Below are the code and all the weights of a small trained network. Each question names an input and a target symbol and asks about switching units off, where a switched-off unit gives its printed mean instead of its output.

import numpy as np


def w(rows, s, z=0):
    codes = np.array(rows[::2]) - 128.0
    scale = np.full(codes.shape[1], s)
    scale[-1] = z or s
    return codes * scale


def norm(h):
    return h / np.sqrt((h * h).mean(-1, keepdims=True) + 1e-5)


def f(y):
    return np.maximum(y, 0)


def softmax(a):
    e = np.exp(a - a.max(-1, keepdims=True))
    return e / e.sum(-1, keepdims=True)


def log_softmax(a):
    a = a - a.max(-1, keepdims=True)
    return a - np.log(np.exp(a).sum(-1, keepdims=True))


def net(x, mask):
    ids = ['ΞΠαβγδεημτφω'.index(c) for c in x.split()]
    T = len(ids)
    res = E[ids] + P[:T]
    u = 0
    for l in range(2):
        r = norm(res)
        for j in range(2):
            rows = slice(2 * j, 2 * j + 2)
            q, k, v = (r @ M[l][rows].T for M in (Q, K, V))
            z = softmax(np.where(np.tri(T) > 0, q @ k.T / 2**0.5, -1e9)) @ v
            o = O[l][rows]
            res = res + np.where(mask[u + j], z, o[:, -1]) @ o[:, :-1]
        u += 2
        y = f(norm(res) @ A[l][:, :-1].T + A[l][:, -1])
        res = res + np.where(mask[u : u + 8], y, B[l][:, -1]) @ B[l][:, :-1]
        u += 8
    return log_softmax(norm(res)[-1] @ U[:, :-1].T + U[:, -1])


Q, K, V, O, A, B = {}, {}, {}, {}, {}, {}
E = w([
[248,167,122,158,107,128,154,135],'Ξ',
[132,104,181,82,151,115,43,99],'Π',
[103,69,154,98,53,233,139,163],'α',
[85,92,128,98,171,111,104,184],'β',
[132,226,114,199,80,180,233,72],'γ',
[112,99,101,133,165,152,86,117],'δ',
[46,161,174,143,118,84,109,61],'ε',
[85,90,118,131,109,120,80,146],'η',
[91,96,160,88,164,121,88,133],'μ',
[140,90,158,91,141,97,58,172],'τ',
[170,107,150,66,217,156,117,135],'φ',
[65,122,179,66,170,87,99,4],'ω',
],0.019)
P = w([
[134,115,138,125,53,109,163,127],'0',
[108,82,99,119,171,139,75,158],'1',
[115,4,175,215,171,105,156,175],'2',
[134,122,82,128,152,138,65,154],'3',
[87,79,156,242,132,140,143,124],'4',
[134,139,78,114,143,141,77,146],'5',
[132,67,180,204,160,124,131,124],'6',
[140,155,75,101,123,136,87,143],'7',
[109,92,182,187,176,117,152,87],'8',
[139,187,68,111,112,150,87,147],'9',
[159,76,177,196,155,127,145,164],'10',
[142,194,73,78,93,139,96,144],'11',
[184,107,173,194,162,102,98,154],'12',
[127,143,71,67,132,136,111,149],'13',
],0.014)
Q[0] = w([
[136,182,51,230,62,88,151,133],'0.h0',
[64,103,165,253,144,162,120,116],'0.h0',
[28,207,207,155,113,212,170,32],'0.h1',
[158,208,223,169,37,80,145,115],'0.h1',
],0.0048)
K[0] = w([
[152,118,124,170,100,79,113,166],'0.h0',
[177,120,1,141,115,102,53,109],'0.h0',
[102,166,78,124,148,107,75,165],'0.h1',
[154,72,158,142,103,123,159,86],'0.h1',
],0.0065)
V[0] = w([
[156,106,78,153,119,118,76,115],'0.h0',
[110,107,176,130,138,195,130,70],'0.h0',
[75,254,179,151,188,149,52,217],'0.h1',
[172,125,78,120,104,134,110,119],'0.h1',
],0.0071)
O[0] = w([
[126,70,116,109,255,121,136,178,206],'0.h0',
[60,185,66,216,167,109,143,198,254],'0.h0',
[77,123,85,178,91,139,65,247,172],'0.h1',
[82,119,11,140,134,74,102,214,70],'0.h1',
],0.0088,0.0021)
A[0] = w([
[83,189,104,188,193,37,170,42,213],'0.n0',
[92,38,200,160,155,105,158,108,225],'0.n1',
[80,116,132,73,99,138,128,67,4],'0.n2',
[189,148,40,195,174,114,213,91,48],'0.n3',
[170,129,112,226,34,141,254,150,242],'0.n4',
[61,101,222,59,44,242,144,149,8],'0.n5',
[85,100,116,211,98,183,88,171,186],'0.n6',
[186,169,78,72,88,119,142,109,71],'0.n7',
],0.0069,0.0016)
B[0] = w([
[214,17,124,149,161,181,14,243,190],'0.n0',
[229,123,106,213,105,130,222,211,253],'0.n1',
[89,211,52,161,158,194,177,184,147],'0.n2',
[3,46,158,96,185,161,126,151,167],'0.n3',
[164,89,100,97,206,61,58,129,189],'0.n4',
[74,187,130,168,235,64,95,76,169],'0.n5',
[184,102,173,90,167,54,144,126,228],'0.n6',
[32,111,67,103,104,171,65,93,144],'0.n7',
],0.0061,0.0062)
Q[1] = w([
[25,218,72,22,95,177,85,80],'1.h0',
[138,97,156,128,44,163,194,90],'1.h0',
[66,231,104,10,51,117,167,54],'1.h1',
[164,90,198,168,95,109,243,81],'1.h1',
],0.011)
K[1] = w([
[160,77,181,165,169,82,175,79],'1.h0',
[158,58,125,150,143,140,87,199],'1.h0',
[165,47,182,174,175,118,158,107],'1.h1',
[113,116,73,153,210,179,10,190],'1.h1',
],0.013)
V[1] = w([
[215,162,213,54,130,61,98,133],'1.h0',
[84,88,174,213,62,58,82,128],'1.h0',
[65,156,198,138,196,130,162,251],'1.h1',
[181,82,45,105,125,42,132,167],'1.h1',
],0.011)
O[1] = w([
[187,164,151,101,135,53,216,147,246],'1.h0',
[161,79,252,54,196,120,41,151,28],'1.h0',
[47,214,119,167,115,71,95,194,253],'1.h1',
[185,98,83,75,99,56,65,136,179],'1.h1',
],0.014,0.0038)
A[1] = w([
[99,102,107,159,149,49,98,153,136],'1.n0',
[203,120,170,235,152,125,165,130,54],'1.n1',
[93,163,181,254,105,6,142,200,216],'1.n2',
[206,82,193,12,191,93,155,168,151],'1.n3',
[87,60,144,126,147,160,92,169,252],'1.n4',
[158,163,72,96,147,47,33,156,91],'1.n5',
[76,142,186,145,112,139,210,69,62],'1.n6',
[60,211,173,157,120,127,155,193,106],'1.n7',
],0.0096,0.0039)
B[1] = w([
[119,148,182,113,138,173,118,195,183],'1.n0',
[146,59,159,79,225,144,153,106,156],'1.n1',
[145,154,87,81,167,136,129,36,249],'1.n2',
[82,161,164,184,55,108,198,117,196],'1.n3',
[185,153,151,138,43,215,153,70,176],'1.n4',
[112,95,107,180,111,137,74,222,180],'1.n5',
[120,89,103,101,234,10,81,197,138],'1.n6',
[68,75,140,81,111,110,114,23,180],'1.n7',
],0.011,0.016)
U = w([
[208,40,93,68,92,63,147,96,6],'Ξ',
[180,169,175,129,107,33,177,164,69],'Π',
[120,160,156,219,36,200,156,113,152],'α',
[133,161,148,129,173,40,88,112,110],'β',
[182,61,154,76,137,171,143,73,137],'γ',
[97,152,96,145,105,85,97,186,128],'δ',
[146,157,254,146,108,159,128,134,139],'ε',
[159,70,113,137,97,160,99,190,152],'η',
[56,158,165,135,128,142,135,77,64],'μ',
[161,99,181,175,25,67,128,173,235],'τ',
[144,182,72,182,78,77,192,98,59],'φ',
[150,96,191,130,152,116,220,136,148],'ω',
],0.01,0.0018)

Each question gives the input, a string of symbols that net reads in full, and the target symbol t.
The units are the heads (2 rows each of Q, K, V and O) and the neurons (one row each of A and B). Each row of codes is followed by its name. A weight is (code - 128) times the scale printed after its matrix; where a second scale follows, it is the last column's (O, A, B and U).
mask holds one flag per unit, layer by layer, with each layer's heads first. A switched-off unit (its flag False) gives its mean, the last column of its rows in O or B, instead of its output. The means were averaged over made-up inputs and are rounded, as every weight is.
A unit's drop is (log p(t) with every unit on - log p(t) with that unit switched off) / (log p(t) with every unit on - log p(t) with every unit switched off).
The circuit of an input: a set's keep is (log p(t) with only the set's units on - log p(t) with every unit switched off) / (log p(t) with every unit on - log p(t) with every unit switched off). Starting from the 12 units with the biggest drops (on a tie, the unit counted first), units are removed one at a time, each time the one whose removal leaves the highest keep (on an exact tie, the one counted first), for as long as the keep stays at least 0.8.
circuit, biggest first: the units of the circuit, biggest drop first
k most important neurons: the k neurons with the biggest drops, biggest first
top k neurons in layer l: the k neurons of layer l with the biggest drops, biggest first
heads that matter: for each layer, one digit per head in row order, 1 if its drop is at least 0.15 and else 0, layers parted by /
input Ξ μ Ξ τ, target Ξ: circuit, biggest first : [1.h1]
input η τ β γ γ μ Ξ δ φ, target η: heads that matter : 01 / 11
input β μ Π Ξ μ μ δ ω φ ε, target β: top 3 neurons in layer 0 : [0.n5, 0.n2, 0.n3]
input φ β φ Π α ε δ, target ε: circuit, biggest first : [1.h0, 1.n4, 1.h1]
input η φ δ φ Π φ α γ η ε Ξ τ δ, target Π: circuit, biggest first : [0.n0, 0.n4, 1.h0]
input Ξ ω Π γ τ δ δ α, target Ξ: heads that matter : 10 / 01
input φ Ξ Π δ γ β, target φ: heads that matter : 00 / 10
input δ γ β η β Ξ Ξ, target Ξ: 3 most important neurons : [0.n7, 0.n6, 0.n4]
input η μ γ φ β ω φ Π η, target ω: circuit, biggest first : [1.n1, 0.n1]
input Π Ξ ω α, target Π: circuit, biggest first : [1.h0, 0.n5, 0.n0]
input Ξ ε β δ β φ η, target φ: circuit, biggest first : [1.h0, 0.n6]
input φ φ ω ε α η μ η τ Π ε, target ω: heads that matter : 00 / 10
input η β γ β β ε α μ ε φ δ η φ τ, target η: circuit, biggest first : [1.h0, 0.n0, 1.n5]
input ε μ γ μ τ φ μ μ τ φ Ξ η φ γ, target ε: heads that matter : 01 / 10
input β ε δ η γ μ φ, target β: circuit, biggest first : [1.h1]
input δ γ β, target α: heads that matter : 01 / 10
input μ τ τ η, target μ: heads that matter : 11 / 01
input δ Ξ μ ε φ τ η ε γ δ α φ, target δ: heads that matter : 00 / 01
input η ω ω τ, target η: heads that matter : 11 / 10
input Π α μ γ, target Π: 3 most important neurons : [0.n4, 0.n0, 0.n3]
input μ φ ε η ε ε γ, target ε: heads that matter : 00 / 10
input δ φ φ Π, target δ: heads that matter : 00 / 00
input Π η ε φ Π μ Π η Π η ε, target τ: circuit, biggest first : [1.h1, 1.n5]
input Π δ ε φ Ξ γ μ γ δ η, target Π: circuit, biggest first : [0.n0, 1.h0, 0.h1]
